Here is a tiny trained network, its code and every weight. The questions are about switching its units off for an input and a class, where a switched-off unit gives its printed mean instead of its output.

import numpy as np


def w(rows, s, z=0):
    codes = np.array(rows[::2]) - 128.0
    scale = np.full(codes.shape[1], s)
    scale[-1] = z or s
    return codes * scale


def norm(h):
    return h / np.sqrt((h * h).mean(-1, keepdims=True) + 1e-5)


def f(y):
    return np.maximum(y, 0)


def log_softmax(a):
    a = a - a.max(-1, keepdims=True)
    return a - np.log(np.exp(a).sum(-1, keepdims=True))


def net(x, mask):
    res = np.array(x, float).reshape(1, 8) / 4 @ E
    u = 0
    for l in range(3):
        y = f(norm(res) @ A[l][:, :-1].T + A[l][:, -1])
        res = res + np.where(mask[u : u + 9], y, B[l][:, -1]) @ B[l][:, :-1]
        u += 9
    return log_softmax(norm(res)[-1] @ U[:, :-1].T + U[:, -1])


A, B = {}, {}
E = w([
[162,188,157,104,113,13,121,114],'x0',
[109,126,150,111,34,128,241,146],'x1',
[130,129,127,128,131,128,129,130],'x2',
[130,128,128,127,129,128,129,128],'x3',
[126,126,129,128,127,127,128,127],'x4',
[130,129,127,128,129,129,128,131],'x5',
[104,121,105,4,133,135,86,160],'x6',
[131,128,127,127,129,129,129,128],'x7',
],0.023)
A[0] = w([
[146,123,147,252,145,109,156,109,190],'0.n1',
[182,181,177,221,191,51,92,76,68],'0.n2',
[193,201,167,98,81,50,148,115,65],'0.n3',
[163,95,81,205,185,177,100,121,9],'0.n4',
[160,92,130,152,180,165,70,92,104],'0.n5',
[156,92,125,164,96,111,159,105,85],'0.n6',
[143,139,97,165,195,176,36,144,133],'0.n7',
[163,211,135,131,181,40,66,62,88],'0.n8',
[86,100,135,131,141,150,172,110,87],'0.n9',
],0.012,0.011)
B[0] = w([
[163,173,163,229,97,151,178,96,253],'0.n1',
[173,203,34,172,71,199,55,57,225],'0.n2',
[9,173,195,90,149,124,164,123,208],'0.n3',
[41,179,184,110,118,170,199,103,168],'0.n4',
[60,136,112,133,127,81,175,128,189],'0.n5',
[144,133,141,146,190,104,121,184,152],'0.n6',
[61,96,139,90,159,68,192,66,230],'0.n7',
[217,83,133,181,81,137,55,178,231],'0.n8',
[160,130,168,127,123,153,71,128,149],'0.n9',
],0.013,0.011)
A[1] = w([
[179,94,126,83,151,127,8,163,3],'1.n1',
[180,162,142,121,106,13,120,161,127],'1.n2',
[112,159,150,204,116,143,184,89,37],'1.n3',
[116,122,136,162,145,149,142,118,100],'1.n4',
[142,120,190,145,92,144,153,182,99],'1.n5',
[115,114,156,113,149,132,78,110,45],'1.n6',
[189,109,127,117,102,45,131,132,118],'1.n7',
[225,126,123,212,114,188,161,133,60],'1.n8',
[129,138,153,110,88,154,153,207,155],'1.n9',
],0.017,0.0066)
B[1] = w([
[86,155,169,203,170,146,214,163,187],'1.n1',
[97,155,172,107,147,116,146,75,208],'1.n2',
[60,176,155,167,205,129,125,130,254],'1.n3',
[107,129,145,110,111,145,124,124,169],'1.n4',
[131,84,137,130,167,112,124,141,187],'1.n5',
[131,118,132,164,122,108,156,131,146],'1.n6',
[108,150,148,119,148,149,145,91,164],'1.n7',
[133,58,84,5,145,86,112,163,239],'1.n8',
[169,113,100,148,95,111,66,136,204],'1.n9',
],0.021,0.012)
A[2] = w([
[185,166,74,111,72,217,139,160,29],'2.n1',
[71,65,100,126,142,153,174,166,180],'2.n2',
[114,153,146,7,72,121,137,50,146],'2.n3',
[167,126,87,145,37,240,125,116,102],'2.n4',
[180,123,113,151,64,202,122,200,103],'2.n5',
[96,38,77,187,202,133,127,137,81],'2.n6',
[160,88,130,204,146,166,167,191,1],'2.n7',
[195,133,130,123,114,118,151,182,78],'2.n8',
[82,146,183,168,99,173,155,142,55],'2.n9',
],0.015,0.0064)
B[2] = w([
[143,193,78,184,174,170,53,68,146],'2.n1',
[192,143,119,119,36,101,84,118,248],'2.n2',
[162,5,35,103,80,208,169,219,207],'2.n3',
[143,215,142,217,237,112,115,51,159],'2.n4',
[171,212,111,186,172,169,59,108,161],'2.n5',
[163,53,127,54,53,124,179,225,225],'2.n6',
[148,69,89,68,114,88,126,166,141],'2.n7',
[172,157,121,137,144,113,128,115,135],'2.n8',
[112,168,86,174,151,196,127,117,186],'2.n9',
],0.013,0.011)
U = w([
[33,182,188,171,208,122,201,122,2],'0',
[122,31,132,40,98,99,165,199,212],'1',
[236,157,65,172,93,142,4,93,186],'2',
],0.019,0.00088)

Each question gives the input, the list of numbers given to net, and the class t.
The units are the neurons (one row each of A and B). Each row of codes is followed by its name. A weight is (code - 128) times the scale printed after its matrix; where a second scale follows, it is the last column's (A, B and U).
mask holds one flag per neuron, layer by layer. A switched-off neuron (its flag False) gives its mean, the last column of its row in B, instead of its output. The means were averaged over made-up inputs and are rounded, as every weight is.
A unit's drop is (log p(t) with every unit on - log p(t) with that unit switched off) / (log p(t) with every unit on - log p(t) with every unit switched off).
The circuit of an input: a set's keep is (log p(t) with only the set's units on - log p(t) with every unit switched off) / (log p(t) with every unit on - log p(t) with every unit switched off). Starting from the 12 units with the biggest drops (on a tie, the unit counted first), units are removed one at a time, each time the one whose removal leaves the highest keep (on an exact tie, the one counted first), for as long as the keep stays at least 0.8.
units of the circuit, in order: the units of the circuit, biggest drop first
k most important neurons: the k neurons with the biggest drops, biggest first
k most important neurons of layer l: the k neurons of layer l with the biggest drops, biggest first
drop of u: that unit's drop, to one decimal
input [8,-7,8,6,-6,-2,8,2], class 0: units of the circuit, in order => (1.n1)
input [0,3,-3,-8,0,-1,-3,5], class 1: 2 most important neurons => (1.n8 0.n7)
input [-8,1,0,3,5,2,5,5], class 2: 2 most important neurons of layer 1 => (1.n3 1.n8)
input [-4,1,4,3,-1,2,-6,5], class 1: 2 most important neurons of layer 0 => (0.n3 0.n7)
input [0,3,0,1,0,5,-4,0], class 1: 2 most important neurons => (1.n8 0.n7)
input [-1,4,-8,3,-5,3,6,-1], class 2: 2 most important neurons => (0.n7 1.n8)
input [1,-3,-4,5,-3,2,-3,-6], class 2: 2 most important neurons => (0.n2 0.n8)
input [2,-1,5,2,8,-8,8,1], class 0: 2 most important neurons => (1.n1 1.n8)
input [1,-4,-5,-7,4,6,3,8], class 0: 2 most important neurons => (0.n8 1.n1)
input [4,-4,5,6,7,-6,-8,-6], class 2: drop of 0.n2 => 3.6
input [3,-1,-2,1,2,-3,-1,3], class 2: drop of 0.n2 => 0.7
input [4,-1,-3,2,-8,-8,0,-5], class 2: drop of 0.n2 => 1.7
input [-5,8,6,1,0,4,4,-7], class 2: drop of 0.n8 => 0.0
input [1,-1,-5,8,-5,2,-3,4], class 2: units of the circuit, in order => (0.n2)
input [0,-7,-6,-4,8,5,-6,2], class 0: 2 most important neurons of layer 1 => (1.n3 1.n9)
